Here is a tiny trained network, its code and every weight. The questions are about switching its units off for an input and a target symbol, where a switched-off unit gives its printed mean instead of its output.

import numpy as np


def w(rows, s, z=0):
    codes = np.array(rows[::2]) - 128.0
    scale = np.full(codes.shape[1], s)
    scale[-1] = z or s
    return codes * scale


def norm(h):
    return h / np.sqrt((h * h).mean(-1, keepdims=True) + 1e-5)


def softmax(a):
    e = np.exp(a - a.max(-1, keepdims=True))
    return e / e.sum(-1, keepdims=True)


def log_softmax(a):
    a = a - a.max(-1, keepdims=True)
    return a - np.log(np.exp(a).sum(-1, keepdims=True))


def net(x, mask):
    ids = ['ΓΔΣΨΩαβεζηθπφ'.index(c) for c in x.split()]
    T = len(ids)
    res = E[ids] + P[:T]
    u = 0
    for l in range(2):
        r = norm(res)
        for j in range(3):
            rows = slice(3 * j, 3 * j + 3)
            q, k, v = (r @ M[l][rows].T for M in (Q, K, V))
            z = softmax(np.where(np.tri(T) > 0, q @ k.T / 3**0.5, -1e9)) @ v
            o = O[l][rows]
            res = res + np.where(mask[u + j], z, o[:, -1]) @ o[:, :-1]
        u += 3
    return log_softmax(norm(res)[-1] @ U[:, :-1].T + U[:, -1])


Q, K, V, O = {}, {}, {}, {}
E = w([
[131,185,136],'Γ',
[56,84,92],'Δ',
[98,129,134],'Σ',
[210,114,177],'Ψ',
[117,5,95],'Ω',
[157,156,134],'α',
[224,77,49],'β',
[93,136,132],'ε',
[81,153,125],'ζ',
[135,93,60],'η',
[105,166,132],'θ',
[98,143,141],'π',
[69,149,115],'φ',
],0.026)
P = w([
[142,238,2],'0',
[161,198,96],'1',
[157,181,102],'2',
[149,165,102],'3',
[128,149,102],'4',
[117,134,106],'5',
[113,123,111],'6',
[101,111,114],'7',
[91,104,119],'8',
[83,95,127],'9',
[80,82,141],'10',
[88,86,140],'11',
],0.0092)
Q[0] = w([
[247,116,143],'L0H0',
[99,167,235],'L0H0',
[131,76,109],'L0H0',
[183,170,145],'L0H1',
[70,80,147],'L0H1',
[96,180,213],'L0H1',
[76,140,135],'L0H2',
[115,192,193],'L0H2',
[138,127,164],'L0H2',
],0.015)
K[0] = w([
[251,135,118],'L0H0',
[122,184,110],'L0H0',
[141,58,121],'L0H0',
[145,184,98],'L0H1',
[98,85,120],'L0H1',
[143,128,112],'L0H1',
[111,154,151],'L0H2',
[138,79,126],'L0H2',
[147,131,107],'L0H2',
],0.023)
V[0] = w([
[191,80,192],'L0H0',
[222,105,62],'L0H0',
[49,104,134],'L0H0',
[141,235,142],'L0H1',
[234,193,62],'L0H1',
[146,153,6],'L0H1',
[185,127,65],'L0H2',
[101,133,94],'L0H2',
[95,59,161],'L0H2',
],0.013)
O[0] = w([
[109,25,147,1],'L0H0',
[82,50,138,93],'L0H0',
[249,200,153,205],'L0H0',
[124,108,161,105],'L0H1',
[65,110,202,104],'L0H1',
[2,51,125,254],'L0H1',
[21,130,122,130],'L0H2',
[130,81,190,195],'L0H2',
[182,189,141,59],'L0H2',
],0.0069,0.0075)
Q[1] = w([
[65,147,131],'L1H0',
[97,130,230],'L1H0',
[117,83,116],'L1H0',
[91,99,112],'L1H1',
[184,109,165],'L1H1',
[138,154,201],'L1H1',
[145,218,254],'L1H2',
[195,142,149],'L1H2',
[143,131,124],'L1H2',
],0.015)
K[1] = w([
[104,159,92],'L1H0',
[87,98,152],'L1H0',
[77,41,55],'L1H0',
[89,115,137],'L1H1',
[177,207,173],'L1H1',
[204,214,170],'L1H1',
[98,1,53],'L1H2',
[142,83,99],'L1H2',
[142,112,123],'L1H2',
],0.017)
V[1] = w([
[1,147,151],'L1H0',
[92,126,59],'L1H0',
[223,123,35],'L1H0',
[92,107,143],'L1H1',
[90,154,120],'L1H1',
[82,90,100],'L1H1',
[89,149,133],'L1H2',
[133,140,108],'L1H2',
[164,180,179],'L1H2',
],0.0097)
O[1] = w([
[254,183,148,255],'L1H0',
[142,174,219,229],'L1H0',
[33,110,177,109],'L1H0',
[68,240,81,181],'L1H1',
[182,109,150,187],'L1H1',
[185,234,163,241],'L1H1',
[155,234,188,197],'L1H2',
[120,170,116,137],'L1H2',
[53,175,113,43],'L1H2',
],0.007,0.0043)
U = w([
[143,111,85,23],'Γ',
[134,222,158,203],'Δ',
[250,114,117,226],'Σ',
[54,144,200,100],'Ψ',
[133,113,124,12],'Ω',
[6,119,115,173],'α',
[124,117,131,9],'β',
[129,115,124,29],'ε',
[148,116,65,10],'ζ',
[158,47,122,114],'η',
[137,65,189,254],'θ',
[120,114,128,17],'π',
[214,22,94,91],'φ',
],0.017,0.0049)

Each question gives the input, a string of symbols that net reads in full, and the target symbol t.
The units are the heads (3 rows each of Q, K, V and O). Each row of codes is followed by its name. A weight is (code - 128) times the scale printed after its matrix; where a second scale follows, it is the last column's (O and U).
mask holds one flag per head, layer by layer. A switched-off head (its flag False) gives its mean, the last column of its rows in O, instead of its output. The means were averaged over made-up inputs and are rounded, as every weight is.
A unit's drop is (log p(t) with every unit on - log p(t) with that unit switched off) / (log p(t) with every unit on - log p(t) with every unit switched off).
The circuit of an input: a set's keep is (log p(t) with only the set's units on - log p(t) with every unit switched off) / (log p(t) with every unit on - log p(t) with every unit switched off). Starting from all 6 units, units are removed one at a time, each time the one whose removal leaves the highest keep (on an exact tie, the one counted first), for as long as the keep stays at least 0.8.
units of the circuit, in order: the units of the circuit, biggest drop first
heads that matter: for each layer, one digit per head in row order, 1 if its drop is at least 0.15 and else 0, layers parted by /
drop of u: that unit's drop, to one decimal
input φ η η η η η Σ Σ Ψ, target θ: heads that matter -> 100 / 100
input ζ Σ Σ Δ η ε Σ Σ, target Σ: units of the circuit, in order -> L0H0; L1H1; L1H2
input η φ η ζ ε π φ ε η Δ ζ, target Σ: units of the circuit, in order -> L0H0; L1H2; L0H2
input β Γ η η Σ α Σ Ω Σ, target Σ: units of the circuit, in order -> L0H0; L1H2
input π ε η Ω Ψ Σ Σ η η, target α: heads that matter -> 000 / 101
input π Σ η Σ η π φ η Δ η, target Δ: heads that matter -> 100 / 111
input Σ Δ π Ψ, target θ: heads that matter -> 100 / 000
input Ω π α, target Ψ: units of the circuit, in order -> L0H0
input Γ π Ψ π, target Σ: units of the circuit, in order -> L1H0; L0H1
input Σ η φ η η Σ Δ, target Δ: heads that matter -> 000 / 000
input Σ η η η π η η Δ η, target Δ: heads that matter -> 000 / 111
input η Δ π Σ ζ Σ η η ε π η η, target α: heads that matter -> 100 / 101
input η Σ π Ψ ζ θ Σ Δ Γ Ω Σ θ, target Σ: drop of L1H2 -> 0.2
input η Δ η Γ β ε π π, target Σ: drop of L0H2 -> 0.1
input Δ ζ β Ψ Σ ε η ζ ζ θ ζ, target Σ: drop of L0H2 -> 0.2
input Ψ η Δ, target Δ: units of the circuit, in order -> L0H0
